Below are the code and all the weights of a small trained network. Each question names an input and a class and asks about switching units off, where a switched-off unit gives its printed mean instead of its output.

import numpy as np


def w(rows, s, z=0):
    codes = np.array(rows[::2]) - 128.0
    scale = np.full(codes.shape[1], s)
    scale[-1] = z or s
    return codes * scale


def norm(h):
    return h / np.sqrt((h * h).mean(-1, keepdims=True) + 1e-5)


def f(y):
    return np.maximum(y, 0)


def log_softmax(a):
    a = a - a.max(-1, keepdims=True)
    return a - np.log(np.exp(a).sum(-1, keepdims=True))


def net(x, mask):
    res = np.array(x, float).reshape(1, 4) / 4 @ E
    u = 0
    for l in range(2):
        y = f(norm(res) @ A[l][:, :-1].T + A[l][:, -1])
        res = res + np.where(mask[u : u + 4], y, B[l][:, -1]) @ B[l][:, :-1]
        u += 4
    return log_softmax(norm(res)[-1] @ U[:, :-1].T + U[:, -1])


A, B = {}, {}
E = w([
[119,128,129,135,140],'x0',
[113,127,134,139,150],'x1',
[68,25,191,149,104],'x2',
[75,131,101,2,185],'x3',
],0.0058)
A[0] = w([
[230,244,155,194,87,2],'L0N1',
[142,176,60,118,162,103],'L0N2',
[213,226,172,254,198,17],'L0N3',
[161,84,148,233,86,92],'L0N4',
],0.0085,0.0032)
B[0] = w([
[126,27,56,74,120,252],'L0N1',
[197,184,144,213,174,197],'L0N2',
[149,39,79,82,115,253],'L0N3',
[118,254,182,169,137,250],'L0N4',
],0.0085,0.0061)
A[1] = w([
[105,116,43,129,91,108],'L1N1',
[177,254,106,105,187,1],'L1N2',
[92,193,131,180,88,77],'L1N3',
[48,103,156,73,83,26],'L1N4',
],0.012,0.0042)
B[1] = w([
[88,103,57,137,193,208],'L1N1',
[184,220,202,172,154,254],'L1N2',
[114,25,179,254,25,203],'L1N3',
[93,154,151,36,118,198],'L1N4',
],0.0079,0.0055)
U = w([
[183,57,8,136,153,252],'0',
[218,254,133,136,223,55],'1',
[132,86,179,247,58,34],'2',
[88,123,155,25,152,169],'3',
],0.016,0.0025)

Each question gives the input, the list of numbers given to net, and the class t.
The units are the neurons (one row each of A and B). Each row of codes is followed by its name. A weight is (code - 128) times the scale printed after its matrix; where a second scale follows, it is the last column's (A, B and U).
mask holds one flag per neuron, layer by layer. A switched-off neuron (its flag False) gives its mean, the last column of its row in B, instead of its output. The means were averaged over made-up inputs and are rounded, as every weight is.
A unit's drop is (log p(t) with every unit on - log p(t) with that unit switched off) / (log p(t) with every unit on - log p(t) with every unit switched off).
The circuit of an input: a set's keep is (log p(t) with only the set's units on - log p(t) with every unit switched off) / (log p(t) with every unit on - log p(t) with every unit switched off). Starting from all 8 units, units are removed one at a time, each time the one whose removal leaves the highest keep (on an exact tie, the one counted first), for as long as the keep stays at least 0.8.
circuit, biggest first: the units of the circuit, biggest drop first
top k neurons: the k neurons with the biggest drops, biggest first
k most important neurons of layer l: the k neurons of layer l with the biggest drops, biggest first
drop when u is switched off: that unit's drop, to one decimal
input [1,-4,0,-5], class 0: circuit, biggest first => (L0N1)
input [-8,-5,2,2], class 3: top 3 neurons => (L0N4; L0N1; L0N3)
input [1,-1,2,2], class 3: top 2 neurons => (L0N4; L0N2)
input [-8,7,0,7], class 1: top 3 neurons => (L0N1; L0N3; L1N2)
input [2,-5,0,1], class 1: top 2 neurons => (L0N3; L0N1)
input [6,-2,0,-4], class 0: 2 most important neurons of layer 0 => (L0N3; L0N1)
input [-6,-3,3,1], class 3: drop when L0N2 is switched off => 1.1
input [-1,7,-1,8], class 1: drop when L0N3 is switched off => 0.2
input [4,8,0,4], class 1: drop when L0N3 is switched off => 2.9
input [3,3,4,1], class 3: drop when L0N2 is switched off => 1.2
